Below are the code and all the weights of a small trained network. Each question names an input and a class and asks about switching units off, where a switched-off unit gives its printed mean instead of its output.

import numpy as np


def w(rows, s, z=0):
    codes = np.array(rows[::2]) - 128.0
    scale = np.full(codes.shape[1], s)
    scale[-1] = z or s
    return codes * scale


def f(y):
    return np.maximum(y, 0)


def log_softmax(a):
    a = a - a.max(-1, keepdims=True)
    return a - np.log(np.exp(a).sum(-1, keepdims=True))


def net(x, mask):
    res = np.array(x, float).reshape(1, 3) / 4 @ E
    y = f(res @ A[0][:, :-1].T + A[0][:, -1])
    res = res + np.where(mask, y, B[0][:, -1]) @ B[0][:, :-1]
    return log_softmax(res[-1] @ U[:, :-1].T + U[:, -1])


A, B = {}, {}
E = w([
[86,254,73,111,199,97],'x0',
[93,132,200,165,212,205],'x1',
[201,144,13,118,147,229],'x2',
],0.0097)
A[0] = w([
[110,188,122,94,166,112,87],'neuron 0',
[78,144,170,105,187,195,108],'neuron 1',
[112,126,195,128,164,116,112],'neuron 2',
[127,61,121,139,101,158,86],'neuron 3',
[156,83,158,128,79,172,105],'neuron 4',
[162,108,63,113,147,201,103],'neuron 5',
[137,79,94,118,69,96,120],'neuron 6',
[137,122,52,140,125,207,75],'neuron 7',
[146,120,83,133,85,79,78],'neuron 8',
[132,48,142,138,93,151,86],'neuron 9',
[148,97,160,115,90,162,92],'neuron 10',
[164,97,73,93,123,46,91],'neuron 11',
[109,115,96,123,101,115,95],'neuron 12',
[120,115,176,106,122,7,79],'neuron 13',
[114,164,103,166,139,108,108],'neuron 14',
[104,139,194,137,110,20,129],'neuron 15',
[126,201,84,136,161,84,101],'neuron 16',
[85,125,154,161,125,94,78],'neuron 17',
[136,38,142,142,93,142,84],'neuron 18',
[129,128,109,131,80,48,97],'neuron 19',
[156,60,162,110,106,156,97],'neuron 20',
[124,164,60,119,100,49,125],'neuron 21',
[148,135,34,119,11,41,96],'neuron 22',
[118,112,120,124,126,126,253],'neuron 23',
[141,26,134,118,71,138,138],'neuron 24',
[165,123,28,109,116,196,102],'neuron 25',
[111,123,185,139,184,208,68],'neuron 26',
[81,125,153,100,106,113,88],'neuron 27',
[96,136,171,118,105,97,123],'neuron 28',
[140,118,174,110,154,81,133],'neuron 29',
[142,120,81,130,109,119,95],'neuron 30',
[115,158,128,124,162,121,98],'neuron 31',
[106,201,92,140,137,107,82],'neuron 32',
[106,135,238,141,236,247,76],'neuron 33',
[101,211,101,107,156,71,134],'neuron 34',
[102,231,100,119,179,73,91],'neuron 35',
[136,138,113,128,114,161,188],'neuron 36',
],0.014)
B[0] = w([
[122,107,153,122,127,90,174],'neuron 0',
[148,96,116,120,137,160,183],'neuron 1',
[99,129,126,120,100,146,179],'neuron 2',
[115,109,143,117,135,96,170],'neuron 3',
[128,106,139,117,126,84,191],'neuron 4',
[65,163,115,121,113,123,201],'neuron 5',
[151,97,134,115,136,152,188],'neuron 6',
[54,140,135,120,96,128,187],'neuron 7',
[120,83,134,118,129,160,163],'neuron 8',
[117,100,158,118,130,86,188],'neuron 9',
[122,109,146,123,128,100,167],'neuron 10',
[131,86,118,124,130,167,181],'neuron 11',
[126,110,134,119,124,141,140],'neuron 12',
[60,148,137,129,96,141,210],'neuron 13',
[131,113,132,130,123,106,158],'neuron 14',
[81,188,108,134,123,135,244],'neuron 15',
[128,112,148,114,125,81,199],'neuron 16',
[79,122,133,128,108,131,160],'neuron 17',
[123,101,137,113,128,75,194],'neuron 18',
[124,85,116,118,124,168,183],'neuron 19',
[121,99,150,124,129,87,190],'neuron 20',
[158,93,124,113,141,165,212],'neuron 21',
[146,62,115,125,129,202,240],'neuron 22',
[254,230,68,189,171,118,254],'neuron 23',
[144,120,147,130,141,67,233],'neuron 24',
[52,170,126,136,113,135,221],'neuron 25',
[122,67,138,122,126,175,176],'neuron 26',
[93,134,117,120,119,124,153],'neuron 27',
[107,162,126,135,127,130,184],'neuron 28',
[113,161,108,131,139,129,178],'neuron 29',
[108,110,126,122,123,149,152],'neuron 30',
[119,100,137,121,125,107,151],'neuron 31',
[112,94,149,122,127,87,179],'neuron 32',
[147,51,110,111,127,201,230],'neuron 33',
[150,120,138,137,137,73,228],'neuron 34',
[127,98,162,118,131,64,225],'neuron 35',
[156,183,114,153,137,124,191],'neuron 36',
],0.054,0.014)
U = w([
[113,98,133,126,184,30,103],'0',
[115,79,84,124,169,191,140],'1',
[3,182,82,151,109,130,105],'2',
[187,198,84,198,210,112,255],'3',
[151,154,149,119,111,159,92],'4',
[129,143,193,131,158,172,105],'5',
[113,177,139,91,148,127,92],'6',
[161,199,189,141,157,143,103],'7',
],0.011,0.0079)

Each question gives the input, the list of numbers given to net, and the class t.
The units are the neurons (one row each of A and B). Each row of codes is followed by its name. A weight is (code - 128) times the scale printed after its matrix; where a second scale follows, it is the last column's (A, B and U).
mask holds one flag per neuron, in row order. A switched-off neuron (its flag False) gives its mean, the last column of its row in B, instead of its output. The means were averaged over made-up inputs and are rounded, as every weight is.
A unit's drop is (log p(t) with every unit on - log p(t) with that unit switched off) / (log p(t) with every unit on - log p(t) with every unit switched off).
most important unit: the unit with the biggest drop
top k neurons: the k neurons with the biggest drops, biggest first
drop of u: that unit's drop, to one decimal
input [3,-6,7], class 2: most important unit : neuron 25
input [-4,6,-7], class 2: top 2 neurons : [neuron 15; neuron 22]
input [6,-8,-8], class 1: top 2 neurons : [neuron 22; neuron 21]
input [-1,5,5], class 1: top 2 neurons : [neuron 33; neuron 15]
input [-1,-6,-6], class 1: top 3 neurons : [neuron 22; neuron 25; neuron 19]
input [-3,-4,2], class 1: top 3 neurons : [neuron 22; neuron 34; neuron 35]
input [0,3,-3], class 3: top 2 neurons : [neuron 22; neuron 25]
input [1,-4,4], class 1: top 3 neurons : [neuron 22; neuron 15; neuron 13]
input [2,-8,8], class 1: top 4 neurons : [neuron 22; neuron 21; neuron 15; neuron 11]
input [-1,-3,0], class 3: drop of neuron 33 : 0.2
input [-3,-2,0], class 3: drop of neuron 35 : 0.1
input [-1,-3,1], class 3: drop of neuron 33 : 0.2
input [-2,0,-5], class 2: drop of neuron 24 : 0.0
input [2,3,-4], class 2: top 2 neurons : [neuron 22; neuron 2]
